Here is a tiny trained network, its code and every weight. The questions are about switching its units off for an input and a class, where a switched-off unit gives its printed mean instead of its output.

import numpy as np


def w(rows, s, z=0):
    codes = np.array(rows[::2]) - 128.0
    scale = np.full(codes.shape[1], s)
    scale[-1] = z or s
    return codes * scale


def norm(h):
    return h / np.sqrt((h * h).mean(-1, keepdims=True) + 1e-5)


def f(y):
    return y / 2 * (1 + np.tanh(0.7978845608 * (y + 0.044715 * y**3)))


def log_softmax(a):
    a = a - a.max(-1, keepdims=True)
    return a - np.log(np.exp(a).sum(-1, keepdims=True))


def net(x, mask):
    res = np.array(x, float).reshape(1, 4) / 4 @ E
    u = 0
    for l in range(3):
        y = f(norm(res) @ A[l][:, :-1].T + A[l][:, -1])
        res = res + np.where(mask[u : u + 10], y, B[l][:, -1]) @ B[l][:, :-1]
        u += 10
    return log_softmax(norm(res)[-1] @ U[:, :-1].T + U[:, -1])


A, B = {}, {}
E = w([
[140,255,165,12,115,165],'x0',
[180,110,167,149,193,188],'x1',
[172,83,120,33,237,20],'x2',
[115,235,122,212,198,61],'x3',
],0.0039)
A[0] = w([
[18,144,115,94,7,1,83],'0.n1',
[95,53,116,60,73,169,5],'0.n2',
[81,144,111,188,107,210,50],'0.n3',
[210,121,223,169,205,221,29],'0.n4',
[123,209,134,185,152,75,105],'0.n5',
[128,212,106,75,121,182,103],'0.n6',
[103,130,179,149,64,203,56],'0.n7',
[195,137,150,133,99,117,117],'0.n8',
[95,194,78,180,144,91,24],'0.n9',
[87,58,106,61,88,172,22],'0.n10',
],0.0069,0.0034)
B[0] = w([
[167,137,96,151,218,255,255],'0.n1',
[191,131,174,172,125,149,185],'0.n2',
[121,140,88,120,47,100,194],'0.n3',
[155,165,68,130,170,225,199],'0.n4',
[184,100,175,152,98,143,215],'0.n5',
[59,89,147,115,127,111,215],'0.n6',
[134,144,87,99,79,81,203],'0.n7',
[107,124,118,117,129,123,125],'0.n8',
[181,141,150,148,136,109,159],'0.n9',
[186,123,190,168,119,132,179],'0.n10',
],0.0086,0.0026)
A[1] = w([
[213,64,205,89,29,125,56],'1.n1',
[157,109,46,88,112,90,76],'1.n2',
[112,22,106,201,139,113,117],'1.n3',
[254,165,228,163,103,89,3],'1.n4',
[177,162,21,90,141,196,70],'1.n5',
[94,71,76,215,118,123,136],'1.n6',
[86,164,236,69,130,192,43],'1.n7',
[197,56,132,54,164,92,119],'1.n8',
[109,185,127,45,106,133,38],'1.n9',
[116,62,134,125,134,232,43],'1.n10',
],0.0068,0.0035)
B[1] = w([
[234,57,152,174,119,141,206],'1.n1',
[194,198,128,115,207,150,117],'1.n2',
[76,166,216,30,113,183,222],'1.n3',
[152,153,170,193,89,58,184],'1.n4',
[142,119,106,145,195,161,211],'1.n5',
[51,48,164,33,186,94,213],'1.n6',
[105,50,180,127,123,118,179],'1.n7',
[178,138,19,112,2,138,252],'1.n8',
[146,74,241,95,190,124,143],'1.n9',
[147,101,164,198,149,163,181],'1.n10',
],0.0057,0.0029)
A[2] = w([
[77,189,125,226,198,40,51],'2.n1',
[37,88,244,63,130,126,72],'2.n2',
[175,141,181,209,132,95,13],'2.n3',
[93,135,124,183,22,203,25],'2.n4',
[36,69,176,118,174,103,3],'2.n5',
[196,59,152,171,89,92,231],'2.n6',
[129,164,20,60,46,74,166],'2.n7',
[134,147,73,158,219,210,76],'2.n8',
[111,254,166,133,160,118,164],'2.n9',
[244,130,82,57,212,67,87],'2.n10',
],0.0084,0.0023)
B[2] = w([
[200,21,118,113,58,255,173],'2.n1',
[119,140,134,83,173,41,219],'2.n2',
[180,158,184,139,100,65,173],'2.n3',
[121,101,48,122,154,104,212],'2.n4',
[152,119,184,34,126,84,162],'2.n5',
[116,200,150,132,165,80,254],'2.n6',
[86,188,107,207,145,83,211],'2.n7',
[99,183,152,127,255,181,247],'2.n8',
[168,13,126,54,94,154,168],'2.n9',
[60,119,74,169,80,148,252],'2.n10',
],0.0079,0.0043)
U = w([
[127,94,117,130,225,238,170],'0',
[249,41,206,164,36,111,145],'1',
[50,128,22,166,72,78,160],'2',
[75,50,214,2,161,60,142],'3',
[113,233,202,174,200,57,145],'4',
[87,153,196,139,122,103,2],'5',
],0.013,0.0086)

Each question gives the input, the list of numbers given to net, and the class t.
The units are the neurons (one row each of A and B). Each row of codes is followed by its name. A weight is (code - 128) times the scale printed after its matrix; where a second scale follows, it is the last column's (A, B and U).
mask holds one flag per neuron, layer by layer. A switched-off neuron (its flag False) gives its mean, the last column of its row in B, instead of its output. The means were averaged over made-up inputs and are rounded, as every weight is.
A unit's drop is (log p(t) with every unit on - log p(t) with that unit switched off) / (log p(t) with every unit on - log p(t) with every unit switched off).
The circuit of an input: a set's keep is (log p(t) with only the set's units on - log p(t) with every unit switched off) / (log p(t) with every unit on - log p(t) with every unit switched off). Starting from the 12 units with the biggest drops (on a tie, the unit counted first), units are removed one at a time, each time the one whose removal leaves the highest keep (on an exact tie, the one counted first), for as long as the keep stays at least 0.8.
units of the circuit, in order: the units of the circuit, biggest drop first
most important unit: the unit with the biggest drop
k most important neurons of layer l: the k neurons of layer l with the biggest drops, biggest first
drop when u is switched off: that unit's drop, to one decimal
input [4,5,7,6], class 2: most important unit	2.n10
input [6,4,-5,6], class 1: units of the circuit, in order	(0.n1, 2.n9)
input [3,6,-3,6], class 0: 2 most important neurons of layer 2	(2.n8, 2.n9)
input [-7,3,-6,6], class 3: units of the circuit, in order	(1.n6, 0.n1, 2.n5)
input [-8,-3,6,6], class 3: units of the circuit, in order	(1.n3, 2.n5)
input [4,7,-8,0], class 2: 2 most important neurons of layer 0	(0.n3, 0.n1)
input [1,-1,4,-4], class 1: 2 most important neurons of layer 0	(0.n10, 0.n2)
input [-2,4,-1,5], class 1: units of the circuit, in order	(0.n1, 2.n1)
input [4,-6,1,-7], class 1: 3 most important neurons of layer 0	(0.n10, 0.n2, 0.n4)
input [8,7,4,1], class 3: 4 most important neurons of layer 1	(1.n7, 1.n9, 1.n1, 1.n2)
input [-5,-3,-4,-3], class 3: 3 most important neurons of layer 1	(1.n6, 1.n8, 1.n3)
input [-2,-7,-6,8], class 1: 2 most important neurons of layer 0	(0.n9, 0.n5)
input [-8,1,0,7], class 3: 2 most important neurons of layer 2	(2.n2, 2.n5)
input [2,6,-2,5], class 0: most important unit	0.n4
input [6,6,-3,8], class 1: 2 most important neurons of layer 0	(0.n1, 0.n5)
input [-4,-2,-2,3], class 3: 2 most important neurons of layer 1	(1.n6, 1.n3)
input [-8,-3,-5,-3], class 3: drop when 1.n6 is switched off	0.8
input [5,-6,-1,-5], class 0: drop when 0.n1 is switched off	3.7
input [-7,-3,-5,4], class 3: drop when 1.n6 is switched off	1.0
input [-3,-6,8,1], class 2: units of the circuit, in order	(2.n10)
input [-7,-4,3,7], class 1: 3 most important neurons of layer 0	(0.n9, 0.n6, 0.n5)
input [3,1,-5,-6], class 1: 2 most important neurons of layer 0	(0.n2, 0.n10)
